Below are the code and all the weights of a small trained network. Each question names an input and a target symbol and asks about switching units off, where a switched-off unit gives its printed mean instead of its output.

import numpy as np


def w(rows, s, z=0):
    codes = np.array(rows[::2]) - 128.0
    scale = np.full(codes.shape[1], s)
    scale[-1] = z or s
    return codes * scale


def norm(h):
    return h / np.sqrt((h * h).mean(-1, keepdims=True) + 1e-5)


def f(y):
    return y / 2 * (1 + np.tanh(0.7978845608 * (y + 0.044715 * y**3)))


def softmax(a):
    e = np.exp(a - a.max(-1, keepdims=True))
    return e / e.sum(-1, keepdims=True)


def log_softmax(a):
    a = a - a.max(-1, keepdims=True)
    return a - np.log(np.exp(a).sum(-1, keepdims=True))


def net(x, mask):
    ids = ['ΓΔΘΛΣΩβζμξτφ'.index(c) for c in x.split()]
    T = len(ids)
    res = E[ids] + P[:T]
    u = 0
    for l in range(2):
        q, k, v = (norm(res) @ M[l].T for M in (Q, K, V))
        z = softmax(np.where(np.tri(T) > 0, q @ k.T / 3**0.5, -1e9)) @ v
        res = res + np.where(mask[u], z, O[l][:, -1]) @ O[l][:, :-1]
        u += 1
        y = f(norm(res) @ A[l][:, :-1].T + A[l][:, -1])
        res = res + np.where(mask[u : u + 16], y, B[l][:, -1]) @ B[l][:, :-1]
        u += 16
    return log_softmax(norm(res)[-1] @ U[:, :-1].T + U[:, -1])


Q, K, V, O, A, B = {}, {}, {}, {}, {}, {}
E = w([
[129,179,140],'Γ',
[29,196,198],'Δ',
[115,111,128],'Θ',
[81,132,48],'Λ',
[81,191,43],'Σ',
[53,188,17],'Ω',
[85,104,249],'β',
[173,145,149],'ζ',
[195,110,151],'μ',
[121,87,137],'ξ',
[98,148,134],'τ',
[208,134,67],'φ',
],0.018)
P = w([
[96,60,111],'0',
[14,247,90],'1',
[54,89,92],'2',
[192,56,150],'3',
[1,53,96],'4',
[90,108,112],'5',
[107,124,117],'6',
[87,91,112],'7',
[142,229,134],'8',
[111,141,114],'9',
[136,216,130],'10',
],0.0058)
Q[0] = w([
[198,77,118],'L0H0',
[143,121,99],'L0H0',
[150,91,255],'L0H0',
],0.015)
K[0] = w([
[175,168,151],'L0H0',
[151,145,105],'L0H0',
[67,86,252],'L0H0',
],0.014)
V[0] = w([
[63,137,1],'L0H0',
[110,190,127],'L0H0',
[117,71,134],'L0H0',
],0.0088)
O[0] = w([
[27,254,109,255],'L0H0',
[72,198,159,151],'L0H0',
[98,53,94,159],'L0H0',
],0.0072,0.0026)
A[0] = w([
[171,103,88,169],'L0N0',
[146,147,55,165],'L0N1',
[135,163,253,204],'L0N2',
[141,112,147,152],'L0N3',
[172,108,183,37],'L0N4',
[93,51,59,141],'L0N5',
[156,156,132,61],'L0N6',
[44,156,143,127],'L0N7',
[151,155,107,129],'L0N8',
[138,143,112,124],'L0N9',
[107,101,109,109],'L0N10',
[132,149,41,164],'L0N11',
[101,100,110,119],'L0N12',
[112,175,87,62],'L0N13',
[186,157,170,84],'L0N14',
[41,77,235,252],'L0N15',
],0.014,0.0023)
B[0] = w([
[79,126,197,151],'L0N0',
[62,129,74,156],'L0N1',
[165,65,231,190],'L0N2',
[127,92,159,136],'L0N3',
[97,75,168,154],'L0N4',
[113,254,116,175],'L0N5',
[107,157,91,125],'L0N6',
[179,223,148,254],'L0N7',
[88,152,90,137],'L0N8',
[109,143,106,131],'L0N9',
[114,156,100,136],'L0N10',
[58,117,51,173],'L0N11',
[117,158,92,141],'L0N12',
[97,97,153,186],'L0N13',
[87,135,69,142],'L0N14',
[96,8,195,241],'L0N15',
],0.014,0.007)
Q[1] = w([
[93,94,174],'L1H0',
[15,24,2],'L1H0',
[177,79,122],'L1H0',
],0.0063)
K[1] = w([
[155,104,217],'L1H0',
[180,254,26],'L1H0',
[237,191,62],'L1H0',
],0.0048)
V[1] = w([
[38,82,68],'L1H0',
[97,116,156],'L1H0',
[5,163,246],'L1H0',
],0.016)
O[1] = w([
[175,121,26,122],'L1H0',
[161,89,158,157],'L1H0',
[255,91,156,253],'L1H0',
],0.016,0.019)
A[1] = w([
[147,174,122,163],'L1N0',
[91,200,171,152],'L1N1',
[139,131,139,6],'L1N2',
[154,56,142,115],'L1N3',
[83,35,6,89],'L1N4',
[133,90,137,74],'L1N5',
[158,120,145,90],'L1N6',
[141,81,195,148],'L1N7',
[57,74,122,202],'L1N8',
[187,135,170,159],'L1N9',
[220,147,69,212],'L1N10',
[176,160,35,195],'L1N11',
[35,144,150,129],'L1N12',
[141,70,135,20],'L1N13',
[212,163,163,165],'L1N14',
[134,20,157,79],'L1N15',
],0.013,0.0024)
B[1] = w([
[88,120,128,145],'L1N0',
[104,60,123,129],'L1N1',
[138,144,124,125],'L1N2',
[116,152,77,193],'L1N3',
[251,144,64,144],'L1N4',
[125,144,123,141],'L1N5',
[126,149,109,163],'L1N6',
[79,156,122,231],'L1N7',
[155,61,133,121],'L1N8',
[114,169,81,237],'L1N9',
[64,85,106,213],'L1N10',
[87,73,192,172],'L1N11',
[124,69,107,117],'L1N12',
[121,154,118,148],'L1N13',
[96,146,45,255],'L1N14',
[97,178,108,200],'L1N15',
],0.022,0.0096)
U = w([
[227,25,43,154],'Γ',
[92,71,105,105],'Δ',
[252,189,100,98],'Θ',
[78,133,158,93],'Λ',
[42,79,102,87],'Σ',
[66,183,157,101],'Ω',
[155,171,224,208],'β',
[139,64,199,255],'ζ',
[116,103,95,80],'μ',
[132,127,113,61],'ξ',
[123,110,112,74],'τ',
[122,159,123,59],'φ',
],0.013,0.0095)

Each question gives the input, a string of symbols that net reads in full, and the target symbol t.
The units are the heads (3 rows each of Q, K, V and O) and the neurons (one row each of A and B). Each row of codes is followed by its name. A weight is (code - 128) times the scale printed after its matrix; where a second scale follows, it is the last column's (O, A, B and U).
mask holds one flag per unit, layer by layer, with each layer's heads first. A switched-off unit (its flag False) gives its mean, the last column of its rows in O or B, instead of its output. The means were averaged over made-up inputs and are rounded, as every weight is.
A unit's drop is (log p(t) with every unit on - log p(t) with that unit switched off) / (log p(t) with every unit on - log p(t) with every unit switched off).
The circuit of an input: a set's keep is (log p(t) with only the set's units on - log p(t) with every unit switched off) / (log p(t) with every unit on - log p(t) with every unit switched off). Starting from the 12 units with the biggest drops (on a tie, the unit counted first), units are removed one at a time, each time the one whose removal leaves the highest keep (on an exact tie, the one counted first), for as long as the keep stays at least 0.8.
circuit, biggest first: the units of the circuit, biggest drop first
unit that matters most: the unit with the biggest drop
top k neurons: the k neurons with the biggest drops, biggest first
top k neurons in layer l: the k neurons of layer l with the biggest drops, biggest first
drop of u: that unit's drop, to one decimal
input τ τ ζ Θ, target Θ: circuit, biggest first	[L0N11, L0N5]
input ξ τ Γ, target Γ: top 3 neurons in layer 0	[L0N5, L0N15, L0N2]
input τ ξ φ τ ξ ξ Λ Σ ζ, target Γ: circuit, biggest first	[L1H0]
input μ ζ Λ τ Ω ζ Δ, target β: circuit, biggest first	[L1N10, L0N2]
input Γ Ω Θ ζ φ ξ Θ ξ φ ξ τ, target Γ: top 2 neurons	[L0N15, L0N5]
input τ τ τ β τ β τ ξ Δ, target β: top 2 neurons	[L0N2, L0N7]
input τ Θ ξ, target Θ: top 2 neurons	[L0N7, L0N15]
input τ Λ τ, target Θ: top 2 neurons	[L0N7, L0N15]
input Γ Θ Γ φ Θ Λ τ τ Ω, target Σ: top 2 neurons in layer 0	[L0N7, L0N15]
input ξ ζ Γ, target Γ: top 3 neurons	[L0N5, L0N7, L1N7]
input τ τ τ Σ, target Σ: top 2 neurons in layer 0	[L0N7, L0N11]
input Γ ζ τ Γ Γ τ τ, target β: top 2 neurons in layer 0	[L0N7, L0N2]
input τ Γ Γ, target Θ: top 2 neurons	[L0N7, L0N5]
input τ Λ Γ ξ ξ ξ τ, target Γ: unit that matters most	L1H0
input ξ τ τ Γ τ τ Λ ξ, target Θ: top 2 neurons in layer 0	[L0N15, L0N5]
input τ φ β ξ Θ Γ τ Γ Ω, target Σ: top 2 neurons	[L0N15, L1N11]
input Λ τ ξ τ τ τ ξ Λ Λ, target Σ: top 2 neurons in layer 0	[L0N7, L0N15]
input ζ ζ Σ τ, target Ω: drop of L0H0	0.9
input τ Γ β Δ Θ τ ξ Λ Λ, target Σ: drop of L0H0	0.4
input Ω μ τ Λ Λ Σ τ Γ Σ, target Σ: top neuron	[L1N11]
input ζ Γ ζ, target Ω: drop of L0H0	0.3
